Below are the code and all the weights of a small trained network. Each question names an input and a target symbol and asks about switching units off, where a switched-off unit gives its printed mean instead of its output.

import numpy as np


def w(rows, s, z=0):
    codes = np.array(rows[::2]) - 128.0
    scale = np.full(codes.shape[1], s)
    scale[-1] = z or s
    return codes * scale


def norm(h):
    return h / np.sqrt((h * h).mean(-1, keepdims=True) + 1e-5)


def f(y):
    return np.maximum(y, 0)


def softmax(a):
    e = np.exp(a - a.max(-1, keepdims=True))
    return e / e.sum(-1, keepdims=True)


def log_softmax(a):
    a = a - a.max(-1, keepdims=True)
    return a - np.log(np.exp(a).sum(-1, keepdims=True))


def net(x, mask):
    ids = ['βδζηθλμστφω'.index(c) for c in x.split()]
    T = len(ids)
    res = E[ids] + P[:T]
    u = 0
    for l in range(3):
        q, k, v = (norm(res) @ M[l].T for M in (Q, K, V))
        z = softmax(np.where(np.tri(T) > 0, q @ k.T / 2**0.5, -1e9)) @ v
        res = res + np.where(mask[u], z, O[l][:, -1]) @ O[l][:, :-1]
        u += 1
        y = f(norm(res) @ A[l][:, :-1].T + A[l][:, -1])
        res = res + np.where(mask[u : u + 4], y, B[l][:, -1]) @ B[l][:, :-1]
        u += 4
    return log_softmax(norm(res)[-1] @ U[:, :-1].T + U[:, -1])


Q, K, V, O, A, B = {}, {}, {}, {}, {}, {}
E = w([
[42,169,151,75,166,154,144,125,128,159],'β',
[101,217,187,60,145,96,150,73,2,131],'δ',
[38,123,183,83,148,159,119,178,120,194],'ζ',
[82,182,105,147,119,200,148,54,150,105],'η',
[152,127,132,73,199,104,154,134,109,104],'θ',
[205,125,94,159,143,171,189,181,71,106],'λ',
[93,158,128,79,184,127,155,73,113,89],'μ',
[85,170,124,63,151,155,141,96,127,126],'σ',
[176,97,207,110,136,178,111,176,165,174],'τ',
[156,129,154,56,147,144,139,126,129,108],'φ',
[119,207,141,151,136,65,131,198,156,132],'ω',
],0.019)
P = w([
[124,23,117,85,103,210,157,82,69,26],'0',
[111,130,19,11,61,135,157,149,200,125],'1',
[153,112,118,29,71,156,132,130,255,116],'2',
[112,116,159,141,86,69,197,69,223,124],'3',
[118,124,171,126,83,91,171,101,234,151],'4',
[129,151,168,119,91,106,156,132,215,172],'5',
[134,153,170,145,116,81,161,119,206,159],'6',
[157,166,148,164,143,82,153,126,186,160],'7',
[172,169,147,163,123,81,149,131,177,190],'8',
[194,140,195,212,164,71,147,124,208,142],'9',
[213,133,166,226,174,23,165,121,185,144],'10',
],0.0095)
Q[0] = w([
[182,117,162,255,76,57,96,123,93,78],'0.h0',
[87,138,187,166,223,71,205,84,175,200],'0.h0',
],0.0061)
K[0] = w([
[180,85,56,139,160,178,123,131,104,169],'0.h0',
[141,234,109,132,165,82,2,105,142,209],'0.h0',
],0.0073)
V[0] = w([
[112,227,165,139,116,121,120,168,73,55],'0.h0',
[192,188,149,179,59,121,200,253,159,75],'0.h0',
],0.007)
O[0] = w([
[106,100,213,157,1,74,113,124,147,110,252],'0.h0',
[100,240,169,198,60,126,147,118,99,122,143],'0.h0',
],0.013,0.0039)
A[0] = w([
[37,96,169,163,75,124,149,97,118,104,248],'0.n0',
[138,189,129,109,163,114,171,72,95,70,214],'0.n1',
[139,66,145,142,84,92,172,179,182,157,2],'0.n2',
[201,185,93,99,185,165,119,52,254,107,211],'0.n3',
],0.0073,0.0009)
B[0] = w([
[243,185,200,86,112,192,131,181,139,26,255],'0.n0',
[40,109,210,25,144,219,138,102,140,207,230],'0.n1',
[164,184,156,21,241,186,175,36,140,72,200],'0.n2',
[254,166,144,112,173,81,220,148,161,174,250],'0.n3',
],0.0077,0.0053)
Q[1] = w([
[1,93,56,124,103,149,9,236,191,41],'1.h0',
[123,109,78,145,89,210,247,216,104,63],'1.h0',
],0.0063)
K[1] = w([
[103,131,129,1,184,246,127,91,30,216],'1.h0',
[166,239,79,218,131,86,212,159,103,198],'1.h0',
],0.0054)
V[1] = w([
[201,96,105,132,199,254,184,136,20,108],'1.h0',
[77,79,164,132,64,83,126,162,156,197],'1.h0',
],0.0082)
O[1] = w([
[114,108,152,103,140,143,154,6,128,112,215],'1.h0',
[97,188,127,171,115,139,110,156,114,100,1],'1.h0',
],0.021,0.0025)
A[1] = w([
[146,10,73,6,209,196,158,71,202,171,170],'1.n0',
[168,172,154,169,120,65,186,235,152,139,125],'1.n1',
[94,109,102,191,56,94,1,221,172,71,9],'1.n2',
[85,154,81,214,114,123,55,171,94,92,4],'1.n3',
],0.0089,0.0028)
B[1] = w([
[199,94,204,106,155,123,188,52,94,110,254],'1.n0',
[102,101,95,6,101,172,145,122,155,143,192],'1.n1',
[210,110,194,94,210,93,152,102,70,80,150],'1.n2',
[205,121,201,98,168,112,157,110,141,128,136],'1.n3',
],0.014,0.018)
Q[2] = w([
[73,127,97,139,56,107,78,217,180,99],'2.h0',
[130,185,181,9,119,203,216,126,157,208],'2.h0',
],0.011)
K[2] = w([
[180,83,86,171,214,182,129,122,159,89],'2.h0',
[82,151,181,109,182,137,158,127,65,254],'2.h0',
],0.0092)
V[2] = w([
[173,129,117,137,157,22,230,104,254,94],'2.h0',
[136,113,116,32,169,241,205,132,234,141],'2.h0',
],0.0078)
O[2] = w([
[151,198,70,133,73,121,17,238,64,82,177],'2.h0',
[59,121,92,144,119,60,122,177,196,251,247],'2.h0',
],0.011)
A[2] = w([
[152,184,194,99,140,73,146,139,176,105,87],'2.n0',
[163,138,202,154,125,15,166,95,78,163,150],'2.n1',
[11,55,80,221,192,191,36,102,5,26,2],'2.n2',
[165,110,99,93,159,164,112,124,113,111,148],'2.n3',
],0.012,0.0081)
B[2] = w([
[175,119,158,173,170,123,102,90,113,209,212],'2.n0',
[166,154,2,192,172,125,116,191,118,167,248],'2.n1',
[215,242,150,10,46,161,129,221,2,86,128],'2.n2',
[97,64,149,56,123,124,121,68,78,111,160],'2.n3',
],0.012,0.016)
U = w([
[132,100,234,57,147,141,198,73,95,96,237],'β',
[87,112,80,117,126,140,89,152,156,111,79],'δ',
[122,49,70,136,62,110,64,158,146,133,46],'ζ',
[56,97,106,136,138,86,140,163,150,109,19],'η',
[214,164,83,231,207,47,155,199,169,216,6],'θ',
[69,123,45,90,168,147,99,165,153,99,56],'λ',
[84,92,65,102,105,157,76,137,162,146,42],'μ',
[61,135,90,145,137,160,98,141,185,132,144],'σ',
[80,119,132,162,62,131,128,135,181,154,100],'τ',
[168,123,202,148,45,249,102,224,1,44,218],'φ',
[73,89,46,112,144,116,99,172,147,108,102],'ω',
],0.0076,0.0023)

Each question gives the input, a string of symbols that net reads in full, and the target symbol t.
The units are the heads (2 rows each of Q, K, V and O) and the neurons (one row each of A and B). Each row of codes is followed by its name. A weight is (code - 128) times the scale printed after its matrix; where a second scale follows, it is the last column's (O, A, B and U).
mask holds one flag per unit, layer by layer, with each layer's heads first. A switched-off unit (its flag False) gives its mean, the last column of its rows in O or B, instead of its output. The means were averaged over made-up inputs and are rounded, as every weight is.
A unit's drop is (log p(t) with every unit on - log p(t) with that unit switched off) / (log p(t) with every unit on - log p(t) with every unit switched off).
The circuit of an input: a set's keep is (log p(t) with only the set's units on - log p(t) with every unit switched off) / (log p(t) with every unit on - log p(t) with every unit switched off). Starting from the 12 units with the biggest drops (on a tie, the unit counted first), units are removed one at a time, each time the one whose removal leaves the highest keep (on an exact tie, the one counted first), for as long as the keep stays at least 0.8.
circuit, biggest first: the units of the circuit, biggest drop first
k most important neurons: the k neurons with the biggest drops, biggest first
k most important neurons of layer l: the k neurons of layer l with the biggest drops, biggest first
drop of u: that unit's drop, to one decimal
input φ τ λ τ, target θ: 2 most important neurons of layer 1	(1.n1, 1.n2)
input β φ η ζ η, target θ: circuit, biggest first	(1.n1)
input λ λ λ ω θ ω ω η, target φ: 4 most important neurons	(0.n0, 2.n1, 1.n1, 1.n0)
input φ σ τ η β θ η, target θ: 3 most important neurons of layer 0	(0.n3, 0.n2, 0.n0)
input δ δ δ δ δ θ φ σ δ η ω, target β: circuit, biggest first	(1.n1, 2.h0)
input ω λ τ, target φ: circuit, biggest first	(0.h0, 1.h0)
input λ τ ω β δ, target φ: 2 most important neurons of layer 1	(1.n0, 1.n1)
input δ μ θ ζ ζ ζ τ σ δ, target θ: 2 most important neurons	(2.n1, 1.n1)
input λ λ ω, target τ: 2 most important neurons	(1.n0, 2.n1)
input δ η θ δ φ φ φ, target θ: 2 most important neurons	(2.n1, 0.n2)
input ζ η σ η σ, target θ: 4 most important neurons	(2.n1, 1.n1, 0.n3, 0.n2)
input μ β δ δ λ φ δ ω ζ δ, target φ: 2 most important neurons	(1.n1, 0.n0)
input ω δ ζ, target φ: 2 most important neurons of layer 1	(1.n2, 1.n0)
input τ δ σ φ φ, target θ: 3 most important neurons	(2.n1, 1.n1, 0.n0)
input ω δ θ, target φ: most important neuron of layer 1	(1.n0)
input δ δ σ φ σ δ δ ω, target β: 3 most important neurons	(1.n1, 2.n1, 1.n2)
input τ φ δ δ δ η ζ φ δ λ, target β: 2 most important neurons	(0.n3, 1.n0)
input σ ζ δ β β, target θ: 2 most important neurons of layer 2	(2.n1, 2.n0)
input φ δ β β, target θ: 2 most important neurons of layer 0	(0.n1, 0.n0)
input β φ σ η θ φ μ ζ δ β λ, target β: most important neuron	(0.n3)
input ω λ θ, target φ: drop of 1.h0	0.1
input β δ ω δ μ, target φ: drop of 0.h0	0.6
input ω β β, target φ: drop of 0.h0	1.2
